Here is a tiny trained network, its code and every weight. The questions are about switching its units off for an input and a class, where a switched-off unit gives its printed mean instead of its output.

import numpy as np


def w(rows, s, z=0):
    codes = np.array(rows[::2]) - 128.0
    scale = np.full(codes.shape[1], s)
    scale[-1] = z or s
    return codes * scale


def norm(h):
    return h / np.sqrt((h * h).mean(-1, keepdims=True) + 1e-5)


def f(y):
    return y / 2 * (1 + np.tanh(0.7978845608 * (y + 0.044715 * y**3)))


def log_softmax(a):
    a = a - a.max(-1, keepdims=True)
    return a - np.log(np.exp(a).sum(-1, keepdims=True))


def net(x, mask):
    res = np.array(x, float).reshape(1, 3) / 4 @ E
    u = 0
    for l in range(2):
        y = f(norm(res) @ A[l][:, :-1].T + A[l][:, -1])
        res = res + np.where(mask[u : u + 8], y, B[l][:, -1]) @ B[l][:, :-1]
        u += 8
    return log_softmax(norm(res)[-1] @ U[:, :-1].T + U[:, -1])


A, B = {}, {}
E = w([
[181,232,116,215,2,101,115,165,225,72],'x0',
[176,137,130,107,121,132,154,57,120,67],'x1',
[218,85,148,88,123,149,43,130,97,179],'x2',
],0.0083)
A[0] = w([
[104,126,122,131,126,135,109,179,144,154,9],'L0N0',
[224,124,117,130,104,131,79,154,141,156,17],'L0N1',
[122,103,127,112,152,133,125,128,109,150,218],'L0N2',
[192,155,131,156,92,129,109,182,156,86,121],'L0N3',
[211,130,111,122,121,141,148,51,146,44,7],'L0N4',
[177,126,113,113,127,129,101,133,128,156,2],'L0N5',
[109,130,119,150,118,135,104,249,150,162,16],'L0N6',
[67,146,106,149,108,119,177,145,162,79,51],'L0N7',
],0.016,0.0028)
B[0] = w([
[128,134,168,119,85,68,155,85,70,134,155],'L0N0',
[158,122,201,129,229,179,73,184,132,55,209],'L0N1',
[158,151,97,112,119,103,90,106,172,97,184],'L0N2',
[151,74,2,121,75,149,172,138,176,145,251],'L0N3',
[60,162,174,147,63,33,115,110,76,215,220],'L0N4',
[113,82,197,135,97,138,103,138,72,45,158],'L0N5',
[77,177,149,129,73,44,118,67,93,202,205],'L0N6',
[165,95,194,146,178,200,108,196,110,70,212],'L0N7',
],0.015,0.014)
A[1] = w([
[30,165,136,172,138,127,223,127,148,46,109],'L1N0',
[133,68,143,117,162,173,134,161,90,126,74],'L1N1',
[78,85,120,83,187,126,133,103,93,139,184],'L1N2',
[109,184,131,150,88,88,136,93,175,4,95],'L1N3',
[75,14,74,93,154,142,144,152,92,175,152],'L1N4',
[79,109,148,124,101,96,143,105,69,180,6],'L1N5',
[155,128,106,90,172,176,162,92,114,168,24],'L1N6',
[134,122,164,142,150,170,149,142,112,78,36],'L1N7',
],0.025,0.0024)
B[1] = w([
[216,140,162,106,89,84,8,109,137,86,169],'L1N0',
[96,120,169,142,165,167,143,144,103,104,188],'L1N1',
[197,153,125,196,1,101,99,212,175,122,193],'L1N2',
[47,95,105,109,196,175,197,102,100,163,153],'L1N3',
[77,108,91,85,201,169,178,51,114,122,173],'L1N4',
[71,126,155,116,122,71,136,77,72,187,254],'L1N5',
[97,107,87,121,151,146,158,111,136,135,145],'L1N6',
[101,93,131,103,185,168,119,147,112,137,182],'L1N7',
],0.016)
U = w([
[103,135,163,136,57,47,94,101,83,177,178],'0',
[154,92,190,133,159,183,61,182,110,61,175],'1',
[149,102,3,140,72,162,163,131,204,113,158],'2',
[42,106,131,100,218,154,181,113,87,172,237],'3',
[149,201,125,120,172,144,160,117,152,134,12],'4',
[185,190,126,120,183,121,178,125,149,129,30],'5',
[184,221,126,112,201,124,177,132,170,146,3],'6',
[188,194,131,122,194,115,178,123,168,141,8],'7',
],0.013,0.0048)

Each question gives the input, the list of numbers given to net, and the class t.
The units are the neurons (one row each of A and B). Each row of codes is followed by its name. A weight is (code - 128) times the scale printed after its matrix; where a second scale follows, it is the last column's (A, B and U).
mask holds one flag per neuron, layer by layer. A switched-off neuron (its flag False) gives its mean, the last column of its row in B, instead of its output. The means were averaged over made-up inputs and are rounded, as every weight is.
A unit's drop is (log p(t) with every unit on - log p(t) with that unit switched off) / (log p(t) with every unit on - log p(t) with every unit switched off).
The circuit of an input: a set's keep is (log p(t) with only the set's units on - log p(t) with every unit switched off) / (log p(t) with every unit on - log p(t) with every unit switched off). Starting from the 12 units with the biggest drops (on a tie, the unit counted first), units are removed one at a time, each time the one whose removal leaves the highest keep (on an exact tie, the one counted first), for as long as the keep stays at least 0.8.
circuit, biggest first: the units of the circuit, biggest drop first
most important unit: the unit with the biggest drop
top k neurons: the k neurons with the biggest drops, biggest first
k most important neurons of layer l: the k neurons of layer l with the biggest drops, biggest first
drop when u is switched off: that unit's drop, to one decimal
input [-7,-7,-3], class 0: circuit, biggest first -> (L1N2)
input [-6,-2,-7], class 1: 2 most important neurons of layer 0 -> (L0N3, L0N4)
input [-4,-1,3], class 2: circuit, biggest first -> (L0N4, L0N1, L0N6, L1N5)
input [6,0,-3], class 2: top 2 neurons -> (L0N3, L0N1)
input [-5,-2,-2], class 2: 3 most important neurons of layer 0 -> (L0N4, L0N6, L0N7)
input [-3,3,3], class 3: top 2 neurons -> (L1N3, L0N2)
input [-2,6,-7], class 1: 4 most important neurons of layer 0 -> (L0N7, L0N6, L0N3, L0N0)
input [-8,-2,1], class 2: top 2 neurons -> (L0N4, L1N2)
input [3,3,0], class 3: 3 most important neurons of layer 1 -> (L1N4, L1N2, L1N0)
input [5,-6,7], class 1: top 2 neurons -> (L0N1, L0N4)
input [2,3,3], class 3: top 2 neurons -> (L0N2, L0N6)
input [-3,1,-1], class 3: top 3 neurons -> (L0N2, L1N3, L0N4)
input [6,4,7], class 1: top 2 neurons -> (L0N1, L0N6)
input [-7,1,1], class 2: top 3 neurons -> (L0N4, L0N1, L0N7)
input [7,3,-8], class 1: most important unit -> L0N7
input [8,6,-5], class 2: top 3 neurons -> (L0N3, L0N6, L1N5)
input [1,-3,-3], class 3: top 4 neurons -> (L0N7, L0N4, L0N6, L1N2)
input [-6,-5,-8], class 1: top 2 neurons -> (L0N4, L0N3)
input [3,-3,4], class 1: top 2 neurons -> (L0N1, L0N4)
input [-3,-7,-8], class 1: most important neuron of layer 0 -> (L0N7)
input [8,-6,-2], class 2: 2 most important neurons of layer 0 -> (L0N3, L0N4)
input [-7,8,-7], class 0: 2 most important neurons of layer 0 -> (L0N1, L0N3)
input [-6,-7,-4], class 0: top 3 neurons -> (L0N3, L1N2, L0N1)
input [-6,8,-6], class 0: top 2 neurons -> (L0N3, L0N1)
input [8,3,-1], class 2: drop when L0N1 is switched off -> 0.0
input [0,4,-7], class 1: drop when L0N7 is switched off -> 0.9
input [4,5,8], class 1: drop when L0N1 is switched off -> 1.8
input [-3,-1,-6], class 1: most important unit -> L0N3
